Below is a small trained network, with its code and all its weights. Each question gives an input and a class and asks what happens when units are switched off, that is, made to give their printed mean instead of their output.

import numpy as np


def w(rows, s, z=0):
    codes = np.array(rows[::2]) - 128.0
    scale = np.full(codes.shape[1], s)
    scale[-1] = z or s
    return codes * scale


def f(y):
    return y / 2 * (1 + np.tanh(0.7978845608 * (y + 0.044715 * y**3)))


def log_softmax(a):
    a = a - a.max(-1, keepdims=True)
    return a - np.log(np.exp(a).sum(-1, keepdims=True))


def net(x, mask):
    res = np.array(x, float).reshape(1, 4) / 4 @ E
    y = f(res @ A[0][:, :-1].T + A[0][:, -1])
    res = res + np.where(mask, y, B[0][:, -1]) @ B[0][:, :-1]
    return log_softmax(res[-1] @ U[:, :-1].T + U[:, -1])


A, B = {}, {}
E = w([
[94,88,249,179,194,170,226,240,31,206],'x0',
[17,24,117,156,77,60,165,143,129,34],'x1',
[121,138,99,122,159,156,136,173,149,68],'x2',
[115,166,159,155,105,86,118,145,127,120],'x3',
],0.011)
A[0] = w([
[170,174,44,151,118,123,110,114,119,152,130],'neuron 1',
[58,72,107,163,90,118,142,97,139,89,138],'neuron 2',
[91,59,120,117,105,108,136,134,135,115,151],'neuron 3',
[145,124,187,156,185,163,175,209,60,189,147],'neuron 4',
[185,225,138,121,155,168,125,128,142,167,248],'neuron 5',
[89,82,98,135,83,84,111,51,163,60,167],'neuron 6',
[94,63,90,128,115,65,145,148,118,115,136],'neuron 7',
[37,7,169,177,116,121,190,177,78,102,101],'neuron 8',
[150,118,157,201,137,189,121,149,119,148,111],'neuron 9',
[142,144,106,90,110,104,85,77,159,81,255],'neuron 10',
],0.014,0.0075)
B[0] = w([
[165,144,146,107,141,100,89,109,104,151,172],'neuron 1',
[102,125,119,194,130,152,174,149,136,128,201],'neuron 2',
[130,157,149,185,116,113,126,138,143,118,181],'neuron 3',
[74,140,146,51,136,130,214,195,109,134,254],'neuron 4',
[131,171,80,5,132,128,71,83,158,160,222],'neuron 5',
[91,123,54,180,105,120,137,154,136,145,226],'neuron 6',
[139,107,130,185,117,132,162,136,119,125,189],'neuron 7',
[158,68,214,156,149,117,89,96,102,77,255],'neuron 8',
[122,126,148,104,129,133,176,135,119,123,171],'neuron 9',
[163,190,69,171,108,163,89,100,170,156,217],'neuron 10',
],0.02,0.025)
U = w([
[169,158,49,96,132,136,70,43,169,185,255],'0',
[115,97,64,254,102,137,144,130,155,136,102],'1',
[76,131,119,34,175,142,201,164,106,176,141],'2',
[143,28,219,173,175,106,136,109,69,87,48],'3',
],0.0092,0.0023)

Each question gives the input, the list of numbers given to net, and the class t.
The units are the neurons (one row each of A and B). Each row of codes is followed by its name. A weight is (code - 128) times the scale printed after its matrix; where a second scale follows, it is the last column's (A, B and U).
mask holds one flag per neuron, in row order. A switched-off neuron (its flag False) gives its mean, the last column of its row in B, instead of its output. The means were averaged over made-up inputs and are rounded, as every weight is.
A unit's drop is (log p(t) with every unit on - log p(t) with that unit switched off) / (log p(t) with every unit on - log p(t) with every unit switched off).
The circuit of an input: a set's keep is (log p(t) with only the set's units on - log p(t) with every unit switched off) / (log p(t) with every unit on - log p(t) with every unit switched off). Starting from all 10 units, units are removed one at a time, each time the one whose removal leaves the highest keep (on an exact tie, the one counted first), for as long as the keep stays at least 0.8.
circuit, biggest first: the units of the circuit, biggest drop first
top k neurons: the k neurons with the biggest drops, biggest first
drop when u is switched off: that unit's drop, to one decimal
input [3,6,5,5], class 3: circuit, biggest first => [neuron 8]
input [-6,1,4,6], class 1: top 2 neurons => [neuron 5; neuron 6]
input [-6,1,1,1], class 1: top 2 neurons => [neuron 5; neuron 6]
input [8,1,-2,2], class 3: top 2 neurons => [neuron 8; neuron 5]
input [1,6,-3,1], class 3: top 2 neurons => [neuron 8; neuron 10]
input [-1,0,-1,-5], class 0: top 2 neurons => [neuron 4; neuron 2]
input [-8,2,6,6], class 1: top 2 neurons => [neuron 5; neuron 6]
input [-7,1,5,6], class 1: top 2 neurons => [neuron 5; neuron 6]
input [0,0,6,-3], class 0: top 2 neurons => [neuron 4; neuron 8]
input [0,-1,-2,-8], class 0: drop when neuron 8 is switched off => 0.3
input [7,4,-4,-5], class 3: drop when neuron 8 is switched off => 3.1
input [0,5,3,-5], class 1: drop when neuron 4 is switched off => 0.1
input [-6,4,-1,-8], class 1: drop when neuron 8 is switched off => 0.0
